Here is a tiny trained network, its code and every weight. The questions are about switching its units off for an input and a target symbol, where a switched-off unit gives its printed mean instead of its output.

import numpy as np


def w(rows, s, z=0):
    codes = np.array(rows[::2]) - 128.0
    scale = np.full(codes.shape[1], s)
    scale[-1] = z or s
    return codes * scale


def norm(h):
    return h / np.sqrt((h * h).mean(-1, keepdims=True) + 1e-5)


def f(y):
    return np.maximum(y, 0)


def softmax(a):
    e = np.exp(a - a.max(-1, keepdims=True))
    return e / e.sum(-1, keepdims=True)


def log_softmax(a):
    a = a - a.max(-1, keepdims=True)
    return a - np.log(np.exp(a).sum(-1, keepdims=True))


def net(x, mask):
    ids = ['βδζηθλμπφω'.index(c) for c in x.split()]
    T = len(ids)
    res = E[ids] + P[:T]
    q, k, v = (norm(res) @ M[0].T for M in (Q, K, V))
    z = softmax(np.where(np.tri(T) > 0, q @ k.T / 2**0.5, -1e9)) @ v
    res = res + np.where(mask[0], z, O[0][:, -1]) @ O[0][:, :-1]
    y = f(norm(res) @ A[0][:, :-1].T + A[0][:, -1])
    res = res + np.where(mask[1:9], y, B[0][:, -1]) @ B[0][:, :-1]
    return log_softmax(norm(res)[-1] @ U[:, :-1].T + U[:, -1])


Q, K, V, O, A, B = {}, {}, {}, {}, {}, {}
E = w([
[226,144,118,144,179,47,12,3],'β',
[70,140,146,149,225,76,161,163],'δ',
[104,148,138,166,112,125,181,56],'ζ',
[158,135,108,139,153,110,176,93],'η',
[141,118,77,139,118,171,150,206],'θ',
[139,178,108,94,102,86,131,138],'λ',
[112,127,209,181,137,161,137,121],'μ',
[225,139,189,88,194,197,71,130],'π',
[164,36,84,121,110,95,181,159],'φ',
[149,70,162,19,151,87,125,87],'ω',
],0.0057)
P = w([
[155,174,126,68,124,136,253,101],'0',
[156,178,179,117,119,161,144,180],'1',
[110,166,105,101,133,109,190,84],'2',
[137,151,154,133,138,163,100,169],'3',
[86,157,81,138,129,109,161,78],'4',
[121,134,141,141,145,155,65,160],'5',
[66,146,60,156,126,114,123,69],'6',
[113,128,141,146,145,146,49,162],'7',
],0.0036)
Q[0] = w([
[193,145,82,188,250,95,147,89],'h0',
[178,93,121,135,141,145,127,150],'h0',
],0.012)
K[0] = w([
[1,87,94,136,84,124,20,118],'h0',
[96,19,110,110,32,112,141,143],'h0',
],0.0067)
V[0] = w([
[71,109,188,172,148,126,122,94],'h0',
[112,3,111,153,168,100,110,172],'h0',
],0.0042)
O[0] = w([
[192,72,192,120,133,103,254,115,69],'h0',
[160,232,133,100,138,193,212,145,1],'h0',
],0.0041,0.0017)
A[0] = w([
[77,43,112,153,130,31,89,143,9],'n0',
[91,144,233,70,159,126,1,140,84],'n1',
[114,163,59,21,123,132,194,150,134],'n2',
[73,17,200,176,135,115,206,123,70],'n3',
[86,191,144,140,160,198,161,76,170],'n4',
[171,168,180,184,119,233,32,205,54],'n5',
[104,153,121,198,93,237,134,214,168],'n6',
[145,91,108,73,123,138,229,70,13],'n7',
],0.0042,0.0013)
B[0] = w([
[118,180,157,89,93,155,136,162,196],'n0',
[172,97,84,152,105,153,254,144,212],'n1',
[141,142,172,119,85,187,71,129,243],'n2',
[147,129,145,160,94,213,70,116,241],'n3',
[157,65,116,85,117,152,144,174,243],'n4',
[29,119,127,125,108,51,74,119,245],'n5',
[116,151,115,142,187,110,186,24,254],'n6',
[48,141,103,174,164,77,120,164,242],'n7',
],0.0057,0.0023)
U = w([
[219,142,136,138,173,74,93,60,99],'β',
[125,147,157,159,208,156,204,212,97],'δ',
[210,69,74,67,127,146,184,148,219],'ζ',
[137,208,76,86,144,226,161,83,67],'η',
[96,98,171,41,111,89,157,106,109],'θ',
[142,239,163,89,73,88,79,150,139],'λ',
[124,126,55,135,38,136,132,255,68],'μ',
[164,91,175,160,88,215,68,128,205],'π',
[44,147,82,140,195,53,96,130,153],'φ',
[94,67,175,207,94,125,176,77,5],'ω',
],0.0087,0.0027)

Each question gives the input, a string of symbols that net reads in full, and the target symbol t.
The units are the heads (2 rows each of Q, K, V and O) and the neurons (one row each of A and B). Each row of codes is followed by its name. A weight is (code - 128) times the scale printed after its matrix; where a second scale follows, it is the last column's (O, A, B and U).
mask holds one flag per unit, heads first, then neurons. A switched-off unit (its flag False) gives its mean, the last column of its rows in O or B, instead of its output. The means were averaged over made-up inputs and are rounded, as every weight is.
A unit's drop is (log p(t) with every unit on - log p(t) with that unit switched off) / (log p(t) with every unit on - log p(t) with every unit switched off).
The circuit of an input: a set's keep is (log p(t) with only the set's units on - log p(t) with every unit switched off) / (log p(t) with every unit on - log p(t) with every unit switched off). Starting from all 9 units, units are removed one at a time, each time the one whose removal leaves the highest keep (on an exact tie, the one counted first), for as long as the keep stays at least 0.8.
circuit, biggest first: the units of the circuit, biggest drop first
most important unit: the unit with the biggest drop
k most important neurons: the k neurons with the biggest drops, biggest first
drop of u: that unit's drop, to one decimal
input η π θ η, target φ: circuit, biggest first -> h0; n5
input π η β η, target β: circuit, biggest first -> n1; n7; n3
input π δ π φ, target η: most important neuron -> n6
input ζ η ζ η δ ω θ, target η: 4 most important neurons -> n6; n5; n7; n2
input θ θ θ π φ θ, target φ: circuit, biggest first -> n5; n6
input η η β θ μ θ λ ζ, target π: circuit, biggest first -> n3; h0; n6
input η θ η δ φ π, target η: circuit, biggest first -> h0; n1
input β ω η η, target ζ: circuit, biggest first -> n7; n6; n3
input ζ θ η ζ θ η η μ, target ω: circuit, biggest first -> n1; n5; n6
input η η π η, target λ: 2 most important neurons -> n0; n6
input ζ β φ β δ η, target δ: circuit, biggest first -> h0; n6
input η θ δ η μ, target π: circuit, biggest first -> n3; n4
input η η η η θ θ η, target η: circuit, biggest first -> h0; n5
input δ μ θ π, target φ: circuit, biggest first -> n5
input π η η η, target λ: 3 most important neurons -> n0; n6; n1
input η θ π η η θ η, target η: 2 most important neurons -> n5; n2
input δ π λ η η η, target μ: 3 most important neurons -> n0; n6; n1
input η ζ φ η η ζ η, target ω: 2 most important neurons -> n3; n5
input η ζ θ ζ β η, target β: 4 most important neurons -> n2; n4; n1; n7
input η η η, target φ: most important unit -> n7
input ω π ω η η η, target ζ: 2 most important neurons -> n5; n7
input η δ δ η η θ θ, target η: 2 most important neurons -> n6; n7
input μ ζ π, target ζ: drop of h0 -> -0.1
input β η ζ η η θ ζ λ, target μ: drop of n4 -> 0.0
input η δ η δ ω ζ ζ δ, target δ: drop of n2 -> 0.1
input η ω θ λ, target μ: drop of n6 -> 0.2
input θ η δ, target δ: most important neuron -> n5
